(in the rows, 128 means zero)
Here are made-up things, facts about them, and rows of numbers that follow some of those facts. Name the thing behind each unnamed row.

How the things are related:
badrun Π:klefibrar Σ:900 Ξ:878 θ:b
skezoflur Π:nabames Σ:950 Ξ:878 θ:a
dade Σ:368 Ξ:229 θ:a
zetul Π:gopegos,groziso Σ:922 Ξ:229 θ:c
groklukir Σ:204 Ξ:878 θ:a
pluzes Π:sego,gavos Σ:204 Ξ:229 θ:b
gropan Σ:950 Ξ:229 θ:a
mavek Π:skatral Σ:368 Ξ:229 θ:b
letrun Σ:354 Ξ:229 θ:b
geflun Σ:950 Ξ:878 θ:c
sebin Π:riflur Σ:922 Ξ:692 θ:a
muzam Π:dastadrir,sego,klesu Σ:922 Ξ:229 θ:a
dridum Σ:950 Ξ:878 θ:a
kleve Σ:900 Ξ:878 θ:a
loler Σ:922 Ξ:878 θ:b
terom Π:grigro,nipun Σ:354 Ξ:654 θ:a
rutin Π:flapak,nubrem,podava,restu Σ:900 Ξ:654 θ:b
fopa Σ:950 Ξ:229 θ:a
plures Σ:354 Ξ:654 θ:a
riflur Σ:204 Ξ:654 θ:a
nabames Σ:900 Ξ:229 θ:c
nipun Σ:900 Ξ:878 θ:c
tobrum Π:skemi Σ:204 Ξ:654 θ:b
plago Π:klemi,plirak Σ:368 Ξ:229 θ:c
dastadrir Σ:950 Ξ:878 θ:a
groziso Σ:204 Ξ:229 θ:b
losuk Π:loler,faropli,klesu,stoflir Σ:900 Ξ:654 θ:c
zomim Π:vubrapla,travun Σ:368 Ξ:229 θ:a
skadruflir Σ:900 Ξ:878 θ:c
stoklabel Σ:354 Ξ:654 θ:c
zasi Σ:900 Ξ:692 θ:c
skefla Π:pomom,gribro,dade,girok Σ:354 Ξ:229 θ:c
flapak Σ:922 Ξ:229 θ:a
datri Σ:900 Ξ:654 θ:c
vubrapla Σ:900 Ξ:654 θ:a
refi Σ:204 Ξ:654 θ:b
tufe Π:gribro,tukul Σ:354 Ξ:229 θ:c
moklik Π:brebotom,fotrim Σ:368 Ξ:654 θ:b
pledrel Π:loler,gavos,gizin Σ:354 Ξ:878 θ:c
godol Σ:368 Ξ:878 θ:c
plirak Σ:204 Ξ:692 θ:c
stoflir Σ:204 Ξ:654 θ:b
seka Σ:900 Ξ:229 θ:c
bratror Σ:922 Ξ:654 θ:a
flofam Π:plures Σ:368 Ξ:692 θ:b
grebil Π:dedrik,keskes,tokleplil Σ:354 Ξ:878 θ:c
kaga Σ:922 Ξ:229 θ:a
kleskaga Σ:204 Ξ:229 θ:a
rutas Σ:368 Ξ:692 θ:a
notu Σ:204 Ξ:692 θ:a
stamim Σ:950 Ξ:229 θ:b
vakla Π:pomom,kleskaga,faropli,skostam,geflun Σ:900 Ξ:654 θ:b
gizin Σ:950 Ξ:654 θ:a
dukaza Σ:354 Ξ:654 θ:a
travun Σ:354 Ξ:878 θ:c
grufla Σ:204 Ξ:229 θ:b
klesu Σ:950 Ξ:229 θ:a
verin Σ:354 Ξ:692 θ:a
floplel Σ:204 Ξ:878 θ:b
mider Σ:204 Ξ:692 θ:b
gribro Σ:354 Ξ:229 θ:b
flaklun Σ:204 Ξ:229 θ:b
gopegos Σ:368 Ξ:229 θ:b
kebru Σ:900 Ξ:229 θ:b
tusku Σ:900 Ξ:229 θ:c
befun Σ:950 Ξ:878 θ:b
grigro Σ:204 Ξ:229 θ:a
trirek Σ:204 Ξ:229 θ:b
trulek Π:zetel,sofos Σ:900 Ξ:229 θ:b
pokol Σ:900 Ξ:692 θ:b
vizaral Σ:354 Ξ:654 θ:b
skemi Σ:368 Ξ:229 θ:b
suris Π:pomom,skatral,diflol Σ:900 Ξ:229 θ:b
plustil Σ:900 Ξ:229 θ:a
drolu Π:braplotro,kleve,floplel,travun Σ:950 Ξ:654 θ:b
drubres Π:gropan,klilel Σ:950 Ξ:654 θ:a
zoklel Σ:950 Ξ:654 θ:a
drabre Π:grigro,riflur,letrun Σ:204 Ξ:229 θ:c
girok Σ:900 Ξ:229 θ:c
drofla Π:zoklel,zetel,maplim Σ:368 Ξ:229 θ:a
zagar Σ:354 Ξ:692 θ:a
tretro Σ:354 Ξ:692 θ:b
burek Σ:900 Ξ:229 θ:b
skabres Σ:950 Ξ:878 θ:b
suda Π:plures,godol,nitrur,groziso Σ:900 Ξ:229 θ:c
klemi Σ:204 Ξ:692 θ:c
kledrun Π:lestastum Σ:950 Ξ:654 θ:a
tokleplil Σ:354 Ξ:692 θ:b
nadun Σ:950 Ξ:654 θ:a
podava Σ:204 Ξ:229 θ:a
druplol Π:klefibrar,zagar,dridum Σ:204 Ξ:878 θ:b
netradros Π:duron,nadun Σ:900 Ξ:878 θ:b
grisa Π:flegrak,fotrim Σ:368 Ξ:654 θ:b
nubrem Σ:900 Ξ:692 θ:a
drestiklom Π:toda,fotrim,flaklun,driker Σ:900 Ξ:229 θ:a
grisol Π:skiplos,rutas Σ:950 Ξ:654 θ:a
drafi Π:pomom,bratror Σ:900 Ξ:229 θ:c
belal Π:dreskulok Σ:900 Ξ:229 θ:b
klilel Σ:368 Ξ:878 θ:c
biplus Π:godol Σ:900 Ξ:654 θ:b
zarofle Π:dastadrir,travun,kova Σ:204 Ξ:654 θ:a
toda Σ:900 Ξ:878 θ:a
braplotro Σ:368 Ξ:229 θ:c
greval Π:dedrik Σ:950 Ξ:654 θ:a
driker Σ:368 Ξ:654 θ:b
ziklutros Π:groklukir Σ:368 Ξ:229 θ:b
fitrivu Π:sele,groklukir Σ:368 Ξ:878 θ:b
gizal Π:gribro Σ:900 Ξ:654 θ:b
duten Σ:368 Ξ:878 θ:a
fata Σ:368 Ξ:878 θ:b
maplim Σ:368 Ξ:229 θ:a
tukul Σ:204 Ξ:654 θ:b
suplum Σ:204 Ξ:654 θ:b
klesa Π:diflol Σ:204 Ξ:229 θ:c
restu Σ:204 Ξ:229 θ:b
likli Π:skatral,datri,zasi,skiplos,vizaral Σ:368 Ξ:229 θ:c
klibe Π:vubrapla,sele,braplotro,befun Σ:950 Ξ:229 θ:b
lestastum Σ:922 Ξ:654 θ:c
dafu Σ:368 Ξ:878 θ:b
nupok Π:skemi,fumus,zetel Σ:922 Ξ:229 θ:a
skiplos Σ:900 Ξ:878 θ:a
sovur Π:gropan,fata,klilel,fopa Σ:204 Ξ:654 θ:c
dedrik Σ:950 Ξ:878 θ:a
trubrak Σ:354 Ξ:692 θ:c
kostikel Π:toda,zasi,duten Σ:354 Ξ:229 θ:c
sestas Σ:922 Ξ:878 θ:a
gavos Σ:354 Ξ:229 θ:c
sego Σ:368 Ξ:229 θ:c
zetel Σ:922 Ξ:878 θ:a
brebotom Σ:354 Ξ:878 θ:b
dreskulok Σ:354 Ξ:654 θ:c
keskes Σ:368 Ξ:692 θ:a
nitrur Σ:354 Ξ:692 θ:b
rodro Σ:368 Ξ:654 θ:c
grabrek Π:zetel Σ:922 Ξ:229 θ:a
lafus Σ:204 Ξ:229 θ:a
veflu Π:sele,kleskaga,tukul,podava,tusku Σ:204 Ξ:229 θ:c
duron Σ:354 Ξ:229 θ:a
sete Π:vubrapla,flegrak Σ:922 Ξ:692 θ:a
fodro Π:brebotom,lestastum,gavos,fopa Σ:204 Ξ:654 θ:a
fotrim Σ:368 Ξ:229 θ:c
klupo Π:dafu,brebotom,klilel Σ:900 Ξ:692 θ:a
kova Σ:204 Ξ:229 θ:a
lusakle Π:dreskulok,zagar Σ:900 Ξ:654 θ:b
fumus Σ:354 Ξ:229 θ:b
sofos Σ:204 Ξ:654 θ:a
pomom Σ:368 Ξ:654 θ:b
ruplu Σ:354 Ξ:229 θ:a
brasin Σ:204 Ξ:229 θ:a
vason Π:godol,flegrak,fotrim Σ:922 Ξ:654 θ:b
skatral Σ:368 Ξ:878 θ:b
faropli Σ:204 Ξ:692 θ:b
duklur Π:brasin,sestas,fata,nitrur,ruplu Σ:204 Ξ:692 θ:c
klefibrar Σ:900 Ξ:229 θ:c
fiflo Σ:354 Ξ:654 θ:b
skostam Σ:950 Ξ:229 θ:a
venim Π:dedrik,gopegos Σ:950 Ξ:878 θ:c
flegrak Σ:368 Ξ:692 θ:a
fufla Π:bratror,grufla Σ:354 Ξ:692 θ:c
diflol Σ:950 Ξ:229 θ:b
sele Σ:368 Ξ:878 θ:c

Some rows with their names:
[178 114 161  83 133 160 135 169 161 154 141 154 153 148  88 130 114  92
  98  96 151 185 109 122 108 168  90 117  95 146 105 127  64  99 155 135
 105  83 130 175  96]: nipun
[133 168 102 109  89 145 171 127 145  92 118 105 108 131 127 102 112 162
  88 105  69 189 176 105 146 130 126 117 111 151  87 136  35 121 135 136
 151  98 123 207 118]: zarofle
[123 157 114  84 154 148 123 128 135 104 103  98 136 131 130 111 108 165
  93 109 110 157 134 107 156 131 122 121  88 132  61 148  45  97 145 157
 130 101 143 167 108]: duten
[139 123 148  92 133 141 111 127 161 137 110 139 144  83 129 123  91 117
  95  96 142 195 133 113 127 158  90 120  98 124  80 146  58 100 157 146
 145  87 123 180 104]: fumus
[126 160 107  79 161 135 119 135 136 105  91  94 142 137 124 105 122 153
  94 102 122 148 138 104 147 132 117 130  78 126  58 142  49  86 139 148
 130 116 145 181 103]: dedrik
[123 152 120 107 132 146 120 116 137 112  99  92 133 103 132 117  98 159
 100 106 129 164 132  97 149 123 117 135  92 122  59 149  57 104 143 157
 140 102 144 199 110]: ruplu
[106 173 119  94 118 131 145 121 115 128  98 109 113 113 145  95 100 171
  91 101 118 171 126 107 137 127 101 138  96 129  54 143  80 110 139 144
 158  82 167 194  81]: verin
[162 135 125 110 120 115 137 146 169 130 109 138 139 116 115 114 132  85
  91  74 109 180 161 108 124 164 105 116 105 139 102 128  62  93 131 124
 155 109 103 196 117]: belal
[130 148 170 101 106 156 163 145 128 140 116 165 111  97 137  92  84 131
  84  91 100 208 123 124 123 143  98 127 127 153  90 131  64 124 151 131
 157  52 126 176  91]: mider
[171 124 161  89 125 159 141 170 146 163 141 166 155 146  91 118 113  95
  96  96 152 188 110 124 109 170  85 119  95 148 102 130  76 101 146 132
 116  79 135 182  84]: datri
[143 140 161  96 122 170 152 152 138 119 117 162 127 103 121  98  85 131
  90 103 106 207 136 121 129 149 108 129 120 156  90 133  36 119 153 133
 136  72 105 184 106]: tukul
[184 111 127  91 102 154 152 153 151 147 144 152 138 140 101 134 157  60
  95  98 145 182 169 128 125 174  96 102 112 119  83 140  73  77 147 126
 136  72 101 184 106]: likli
[161 114 150  79 104 177 147 153 135 154 149 168 136 132 107 135 112 107
  96 119 156 201 126 127 115 177  78 125 111 144  83 143  65 101 164 144
 120  61 118 172  96]: lestastum
[145 130 139  72 160 145 120 144 145 124 111 147 142 112 122 121 107 119
  91  97 125 181 133 122 137 165 103 120 102 142  76 144  50  92 156 144
 130  85 113 154 108]: fata
[187 109 147 112  73 175 173 155 162 137 155 154 121 131  99 133 128  73
  95 102 122 206 166 125 117 159 104 106 129 137 104 127  53 104 153 122
 131  62  95 204 118]: veflu
[193 118 137 106 102 147 159 168 161 147 134 149 143 148  90 121 157  52
  98  87 142 179 161 119 109 166  97 115 106 128 101 121  70  82 138 112
 131  88 104 212 105]: drafi
[145 131 139  92 156 130 107 139 143 141 102 141 154 101 123 121 114 102
  96  86 143 170 124 112 135 163  97 124  96 128  74 147  72  85 141 146
 143  94 117 167 104]: stamim
[147 127 124  73 148 131 122 135 150 126 116 145 130 100 120 141  94 130
  92  97 129 191 121 115 124 175 101 133 104 152  80 140  61 110 156 144
 124  88 115 172 116]: brebotom
[125 147 145  80 126 130 144 138 122 148 105 160 122  94 136 101  99 127
  88  91 133 195 123 124 117 159  83 136 108 136  68 138  85 106 151 132
 157  66 136 183  81]: tokleplil
[129 155 143 127 114 175 143 125 138 100 105  96 122 107 132 104  86 160
  97 108  97 177 136  98 156 104 133 129 111 136  76 140  33 119 141 152
 138  87 129 198 118]: kleskaga
[131 161 120  99 150 134 123 137 149 111 101  93 138 137 118 110 100 164
  94  96 104 157 116  94 143 129 122 130  82 149  85 133  49 111 134 150
 127 118 151 184 110]: toda

Which thing is each row?
No name comes twice in this set of rows, the named rows included.
[179 104 124  96  78 158 155 143 156 145 152 153 125 132 108 147 142  75
  96 109 145 195 165 121 116 177  87 114 121 129  88 138  66  89 157 133
 137  69  99 191 119] : zetul
[130 153  91 112  95 139 146 112 144  98 107  93 116 121 138 119 131 143
  95 108 102 168 179  96 148 132 115 126 108 125  66 143  45  95 138 147
 160 104 119 202 128] : muzam
[150 144 100  74 132 105 135 142 147 132 113 150 139 126 119 116 141 101
  86  84 117 181 165 119 126 187  94 114  96 141  81 142  72  86 134 129
 154 104 109 177 101] : drolu
[148 129 143  92 141 150 130 144 137 124  95 145 137  89 121 111 111 103
  99  96 147 184 143 116 126 152 103 142 108 123  64 137  56  91 151 130
 137  87 102 203 108] : gribro
[111 173  93  98  81 124 168 116 123 115 106 109  98 131 150  97 131 156
  85 103  90 175 171 108 137 136 101 129 111 131  62 140  67 101 138 136
 179  85 142 198 100] : sebin
[157 132 116  94 126 131 142 142 148 119 107 142 134 112 123 113 147  82
  90  86 116 178 181 120 136 165 109 115 113 123  74 139  57  79 139 126
 157  92  89 185 116] : mavek
[160 146 103  96 118  98 142 143 160 135 127 149 132 128 111 128 124 110
  85  78  93 189 143 107 122 188 103 116 105 169 107 132  77 113 125 131
 152 107 111 178 116] : biplus
[117 165 107  90 133 139 132 122 127 111 104 105 128 117 128 111  96 175
  94 109 118 172 132 102 144 137 111 135  89 136  61 148  59 112 140 153
 138 102 148 196 100] : plures
[156 133 105  70 134 125 142 142 157 113 116 144 129 126 119 121 141 101
  87  91 107 185 176 124 131 177 107 111 108 137  81 136  49  85 149 128
 144  95  97 170 117] : fitrivu
[164 119 150  76 126 168 138 158 134 158 148 167 147 139 101 127 119  97
  93 107 155 189 125 132 124 176  85 107 101 137  81 148  74  92 155 143
 120  61 126 159  84] : rodro

The same things again, as new rows of numbers:
Some things and their rows:
[142 113 110  54 115 105 128 151 176 116 134 147 184 121 171 145 136  95
 131 124  91  67 132 135  87 137  66  98 122 103 129 148]: grisol
[155 124  85  73  92 102 117 158 179 122 113 134 152  99 135 147 148  98
 127 126 115  73 141 129 112 142  59 119 117 109 137 123]: rutas
[150 131 116  89  95 116 128 150 163 112 120 145 145  94 142 118 153 113
 115 113 113  78 114 121 128 131  68 140 110  88 102 107]: nitrur
[144 132  89  60  98  91 118 139 190 120 118 130 165  91 153 142 126 100
 111 115 102  71 150 125 108 162  63 123 107 121 129 141]: vubrapla
[156 126 149  92 106 129 133 144 169 115 137 154 174 131 170 132 127 129
 111 111  98  82 105 120 112 120  70 129 117 113 118 122]: pluzes
[156 121 121  95 106 130 139 153 177 118 147 136 166 122 165 129 147 118
 110 106 104  87 104 110 104 123  65 123 130  91 112 116]: flofam
[149 144  72  87  52 131 165 141 198  80 122 148 159  92 133 124 155 151
 138 142  80  79 188 128  94 173  39 136 132  95 144 139]: skadruflir
[152 120  89  72  85  97 117 155 168 118 109 138 152 100 134 143 151 100
 135 136 115  65 131 137 114 141  65 122 111 103 125 125]: verin
[150 142  90  82  66 131 165 135 190  73 113 154 164 101 137 117 134 146
 124 150  69  82 192 139 100 179  32 138 129 116 148 142]: klefibrar
[145 128 113 102  98 129 142 140 179 117 152 131 173 110 164 135 142 124
  97  96 102  74 111  99  89 133  71 122 128  91 114 115]: netradros
[150 143  88  83  66 130 165 135 191  74 113 154 164 100 137 117 135 146
 124 151  68  83 191 139 101 180  33 138 128 116 148 142]: nabames
[163 129 121  80  61 142 165 145 184  82 127 168 183 141 159 127 135 161
 154 157  68  85 169 144  87 149  38 129 138 114 148 154]: klesa
[140 132 134  83 124 121 132 142 162 100 114 165 155  92 147 116 141 101
  97 111 100  72 132 123 122 134  62 131 110  99 119 107]: diflol
[151 141 120  93  88 122 122 149 173 117 123 152 148  93 144 131 151 127
 121 100 119  79 123 114 129 122  75 141 103  95 116 108]: floplel
[159 120  99  80  54 138 170 151 179  83 132 153 175 133 153 121 157 152
 162 162  74  82 158 142  80 151  39 125 148  86 131 147]: fufla
[150 143  90  81  65 130 164 134 189  74 112 155 164 100 136 117 134 146
 124 150  69  81 193 138  99 179  32 139 130 116 149 141]: girok
[156 127  95  76  83  97 113 159 176 127 110 139 155 103 136 149 146 111
 141 128 120  76 134 135 118 135  65 125 110 114 140 123]: notu
[158 139  97  76  69 136 160 143 190  71 110 166 158 107 138 119 142 143
 136 155  71  85 189 145 112 167  32 135 126 113 144 146]: braplotro
[152 121 106  67  95 100 116 145 166 109 104 151 157 105 139 144 132  97
 121 141 105  59 137 142 120 146  64 121 102 123 127 133]: ruplu
[147 126 131  97 112 129 141 134 172 112 144 137 178 120 167 128 122 119
  84 104  90  76 112 109  95 139  65 125 126 112 119 118]: belal
[152 139 136  90 103 121 122 143 166 111 115 158 151 101 147 124 130 123
 107 109 107  82 125 125 137 128  69 143  99 116 120 111]: restu

Which thing is each row?
No name comes twice in this set of rows, the named rows included.
[153 128 107  82  66 141 173 135 185  81 130 154 189 131 158 123 131 149
 127 150  62  77 178 132  65 167  30 126 152 112 150 147] : drafi
[157 135  85  77  52 128 161 151 180  77 111 156 152 103 132 114 162 147
 159 161  82  84 174 147 108 162  38 139 130  89 131 140] : trubrak
[163 129 117  81  62 141 167 145 186  81 129 165 182 140 159 129 135 163
 155 158  66  87 165 147  92 151  40 127 135 115 147 155] : drabre
[141 143  95  64  44 113 159 129 175  80 113 152 168  98 146 108 134 155
 150 155  70  77 180 148  99 179  47 150 117 100 121 154] : lestastum
[149 132 133  84 105 120 126 140 158 103 115 157 149  98 146 118 135 111
 102 117 102  72 122 126 133 135  68 139 101 105 105 113] : letrun
[149 113 113  54  94 105 121 148 170 120 134 142 181 128 169 148 128 104
 135 129  96  64 125 138  92 136  70 107 117 108 117 152] : terom
[144 121  92  78 106 129 127 157 166 108 148 130 172 133 156 162 114 109
 114 134  83  75 118 152 107 134  76  85 111 124 142 142] : drofla
[161 121 112  78  66 139 172 141 182  72 129 164 179 137 158 122 140 151
 149 168  62  77 160 147  90 158  39 125 135 105 130 159] : kostikel
[156 136  86  78  48 131 161 147 186  75 114 163 154 101 134 122 165 150
 159 157  84  74 177 140 105 160  43 136 125  87 128 145] : travun
[150 123  95  82  71 142 177 151 190  76 138 164 180 122 156 127 167 146
 159 152  71  74 169 134  73 149  41 110 147  78 140 149] : venim

The same things again, as new rows of numbers:
Named rows:
[111 119 121 155 135 143 115 119 123 131 121 134 109 135 126 144 129 127
 117 135 117 115 131 123 133 136 106 133 118 105  97 125]: skostam
[123 128 115 130 130 113 133 124 131 114 124 119 114 133 131 139 139 120
 133 141 117 106 110 147 134 135 116 123 118 126 107 124]: gopegos
[113 125 113 151 131 128 119 121 125 126 123 127 114 132 125 141 133 123
 122 138 117 111 125 132 136 137 110 129 117 119 102 125]: sego
[118 129 112 131 133 125 118 121 135 126 129 117 111 126 136 133 151 119
 135 143 115  93 102 144 130 137 114 132 121 134 110 122]: tokleplil
[129 130 120 113 118 140 100 125 132 101 122 129 122 133 136 141 129 120
 136 142 119 104 159 142 134 128 115 122 116 141 108 126]: mavek
[105 117 130 156 127 157  92 123 138 104 123 130 112 147 123 134 130 118
 121 131 113 116 218 103 135 134 105 134 117 125 106 136]: drofla
[102 122 119 163 137 140 111 121 126 128 122 128 108 138 124 141 133 124
 118 135 117 115 142 120 137 138 106 133 120 107  99 124]: maplim
[113 125 120 154 137 121 137 119 129 125 119 122 116 124 127 135 127 120
 118 139 119 107 127 119 135 136 111 130 124 122  98 124]: skadruflir
[101 121 120 152 137 140 106 117 126 131 118 121 109 124 131 133 135 121
 116 138 120 101 130 107 133 138 104 138 125 109  95 123]: nubrem
[118 127 112 123 132 118 137 127 132 120 122 110 116 133 129 130 132 121
 131 138 121 106  63 142 130 134 117 124 123 129 106 131]: floplel
[117 126 115 123 118 154  85 126 124 111 118 129 123 136 125 137 121 125
 125 138 123 110 134 123 133 129 109 126 119 134 103 135]: klesa
[103 123 118 161 136 142 106 121 123 131 121 130 108 136 125 143 131 126
 119 136 119 114 136 124 137 137 105 132 120 106  98 122]: dade
[122 133 113 144 135 118 133 124 137 126 126 121 112 130 134 138 140 122
 134 141 112 101 106 145 134 137 116 127 126 137 109 122]: brebotom
[ 96 119 112 142 133 152  93 122 123 137 120 117 109 132 126 130 134 125
 118 136 122 104  82 114 129 137 104 137 123 109  98 131]: notu
[132 129 125 115 121 123 115 125 134  92 117 124 123 130 136 137 129 118
 132 141 118 101 167 128 135 128 115 122 123 141 105 128]: belal
[124 128 119 138 119 133  99 124 130 106 113 133 123 131 131 141 122 122
 123 138 113 102 172 110 136 134 108 127 126 136 100 130]: suda
[113 126 113 151 131 128 119 121 125 126 123 127 114 132 125 141 133 123
 123 138 116 110 124 132 136 138 110 129 117 119 102 125]: braplotro
[125 128 117 108 120 141 105 129 135 106 120 119 123 135 134 132 123 120
 135 138 121 103 114 133 129 128 116 123 122 145 108 135]: druplol
[125 127 124 103 122 142  97 121 135 104 121 121 123 120 142 131 131 115
 133 145 121  89 149 125 128 127 115 129 122 146 104 125]: gizal
[104 127 117 170 140 143 105 121 126 134 124 133 106 136 124 144 138 127
 120 137 116 113 144 125 139 139 104 135 124 111 101 120]: ruplu
[106 123 122 160 138 129 120 120 123 122 116 127 110 131 126 139 130 124
 115 137 120 112 145 112 139 136 105 132 126 105  95 123]: plustil

Which thing is each row?
No name comes twice in this set of rows, the named rows included.
[110 126 119 148 122 161  75 124 128 118 117 139 115 139 131 146 122 126
 123 135 114 110 178 112 135 134 104 131 122 124 100 127] : zomim
[129 129 119 116 118 135 103 126 134 101 122 128 121 135 136 140 131 120
 136 140 116 104 158 138 133 130 115 122 118 142 109 128] : ziklutros
[119 127 119 135 119 153  86 123 128 113 121 136 121 133 129 143 124 122
 126 139 119 109 173 126 135 131 109 127 116 134 103 127] : likli
[129 121 134 125 125 114 131 125 145  78 123 115 120 141 128 125 137 110
 130 136 113 106 206 116 134 130 116 125 120 143 112 139] : trulek
[131 124 120 122 128 117 139 122 129 115 125 123 115 132 132 140 136 122
 131 140 118 107 106 148 131 133 117 124 115 125 105 125] : diflol
[126 130 108 115 114 139  86 126 140 116 119 123 120 130 146 136 133 119
 139 139 104  83 114 125 124 138 114 128 127 151 108 130] : moklik
[112 127 109 158 131 129 121 122 131 135 121 125 114 131 129 141 128 123
 123 137 112 106 108 126 133 140 111 130 123 125 101 125] : godol
[116 128 105 157 126 119 115 124 127 130 118 128 115 135 129 144 132 125
 124 136 107 104 105 125 134 143 109 127 124 122 102 128] : fotrim
[112 123 111 119 116 160  75 124 129 119 120 123 121 131 130 131 128 122
 126 138 119  97 115 115 127 132 108 132 120 137 103 137] : duklur
[122 125 118 133 131 110 138 123 134 109 126 116 113 137 129 135 142 118
 132 139 115 107 123 143 134 136 117 124 117 127 109 127] : skemi
[101 121 116 128 123 177  61 124 128 126 119 126 116 133 132 132 124 123
 122 136 120 100 124 105 127 132 103 137 124 127  99 134] : zarofle
[ 95 131 107 155 119 163  50 123 134 128 116 131 113 133 139 141 130 121
 127 138 108  93 172 104 135 141 102 135 127 130 101 123] : sete
[118 121 118 149 134 134 130 119 129 134 124 128 114 128 128 140 127 124
 121 137 117 110 112 130 130 136 112 132 117 122 100 126] : geflun
[125 127 123 107 122 137 101 122 138 103 120 119 122 123 142 130 132 114
 134 143 118  88 150 122 128 130 114 129 124 146 105 128] : lusakle

